Below is a small trained network, with its code and all its weights. Each question gives an input and a class and asks what happens when units are switched off, that is, made to give their printed mean instead of their output.

import numpy as np


def w(rows, s, z=0):
    codes = np.array(rows[::2]) - 128.0
    scale = np.full(codes.shape[1], s)
    scale[-1] = z or s
    return codes * scale


def f(y):
    return y / 2 * (1 + np.tanh(0.7978845608 * (y + 0.044715 * y**3)))


def log_softmax(a):
    a = a - a.max(-1, keepdims=True)
    return a - np.log(np.exp(a).sum(-1, keepdims=True))


def net(x, mask):
    res = np.array(x, float).reshape(1, 5) / 4 @ E
    y = f(res @ A[0][:, :-1].T + A[0][:, -1])
    res = res + np.where(mask, y, B[0][:, -1]) @ B[0][:, :-1]
    return log_softmax(res[-1] @ U[:, :-1].T + U[:, -1])


A, B = {}, {}
E = w([
[88,114,145,6],'x0',
[207,142,195,88],'x1',
[125,129,130,127],'x2',
[74,105,236,175],'x3',
[166,27,121,138],'x4',
],0.011)
A[0] = w([
[151,146,100,121,40],'neuron 0',
[166,154,118,221,70],'neuron 1',
[150,160,83,111,40],'neuron 2',
[187,171,84,108,106],'neuron 3',
[111,197,142,140,73],'neuron 4',
[89,230,145,127,2],'neuron 5',
[89,123,86,163,111],'neuron 6',
[65,115,81,115,108],'neuron 7',
[111,115,116,138,170],'neuron 8',
[190,148,156,127,70],'neuron 9',
[138,8,143,152,42],'neuron 10',
[119,135,247,189,83],'neuron 11',
[189,166,166,92,95],'neuron 12',
[102,115,168,145,33],'neuron 13',
[177,114,71,102,71],'neuron 14',
[96,106,168,126,112],'neuron 15',
],0.016,0.0067)
B[0] = w([
[96,125,104,154,140],'neuron 0',
[97,155,186,11,228],'neuron 1',
[53,114,109,163,170],'neuron 2',
[100,149,133,150,217],'neuron 3',
[209,92,55,100,176],'neuron 4',
[207,64,65,103,201],'neuron 5',
[158,92,191,172,189],'neuron 6',
[139,99,230,159,202],'neuron 7',
[147,107,161,112,159],'neuron 8',
[159,75,150,167,167],'neuron 9',
[176,109,58,98,222],'neuron 10',
[85,148,97,153,255],'neuron 11',
[103,66,186,173,201],'neuron 12',
[62,154,66,149,151],'neuron 13',
[45,161,73,143,198],'neuron 14',
[88,197,92,141,172],'neuron 15',
],0.011,0.0094)
U = w([
[87,164,62,210,78],'0',
[252,72,22,123,84],'1',
[118,143,184,4,153],'2',
[163,131,143,158,250],'3',
[166,61,205,244,72],'4',
],0.011,0.013)

Each question gives the input, the list of numbers given to net, and the class t.
The units are the neurons (one row each of A and B). Each row of codes is followed by its name. A weight is (code - 128) times the scale printed after its matrix; where a second scale follows, it is the last column's (A, B and U).
mask holds one flag per neuron, in row order. A switched-off neuron (its flag False) gives its mean, the last column of its row in B, instead of its output. The means were averaged over made-up inputs and are rounded, as every weight is.
A unit's drop is (log p(t) with every unit on - log p(t) with that unit switched off) / (log p(t) with every unit on - log p(t) with every unit switched off).
The circuit of an input: a set's keep is (log p(t) with only the set's units on - log p(t) with every unit switched off) / (log p(t) with every unit on - log p(t) with every unit switched off). Starting from the 12 units with the biggest drops (on a tie, the unit counted first), units are removed one at a time, each time the one whose removal leaves the highest keep (on an exact tie, the one counted first), for as long as the keep stays at least 0.8.
units of the circuit, in order: the units of the circuit, biggest drop first
unit that matters most: the unit with the biggest drop
k most important neurons: the k neurons with the biggest drops, biggest first
drop of u: that unit's drop, to one decimal
input [7,6,6,3,7], class 1: unit that matters most	neuron 10
input [-7,-3,-1,8,5], class 0: 2 most important neurons	(neuron 11; neuron 13)
input [0,5,-2,1,0], class 4: units of the circuit, in order	(neuron 1; neuron 12)
input [-2,4,2,-5,-5], class 0: units of the circuit, in order	(neuron 3; neuron 2)
input [3,3,2,-2,-5], class 1: units of the circuit, in order	(neuron 1; neuron 5)
input [-1,1,-5,7,6], class 0: units of the circuit, in order	(neuron 11; neuron 15)
input [-6,2,-2,0,5], class 2: 3 most important neurons	(neuron 1; neuron 5; neuron 4)
input [6,2,-8,-4,-1], class 3: 2 most important neurons	(neuron 1; neuron 12)
input [5,-8,-5,-8,-1], class 0: 4 most important neurons	(neuron 14; neuron 2; neuron 12; neuron 1)
input [2,7,5,-1,6], class 4: 3 most important neurons	(neuron 12; neuron 5; neuron 4)
input [-8,-4,2,3,8], class 1: 2 most important neurons	(neuron 10; neuron 7)
input [2,-6,2,-7,-8], class 1: 3 most important neurons	(neuron 5; neuron 4; neuron 11)
input [6,7,4,8,-7], class 0: 2 most important neurons	(neuron 11; neuron 15)
input [-8,-2,0,5,-8], class 1: 2 most important neurons	(neuron 5; neuron 4)
input [-7,8,-7,-4,6], class 4: unit that matters most	neuron 9
input [5,7,0,0,3], class 4: units of the circuit, in order	(neuron 12; neuron 1)
input [-6,-7,8,1,-7], class 3: 4 most important neurons	(neuron 1; neuron 6; neuron 10; neuron 7)
input [-1,7,-4,4,-8], class 1: 2 most important neurons	(neuron 5; neuron 4)
input [-4,5,-7,-5,3], class 3: 2 most important neurons	(neuron 11; neuron 1)
input [-4,6,-3,-8,4], class 0: unit that matters most	neuron 14
input [8,3,-3,-2,-8], class 1: drop of neuron 1	0.2
input [-6,1,-5,3,3], class 2: drop of neuron 1	0.7
input [1,8,1,6,-4], class 4: drop of neuron 13	-0.1
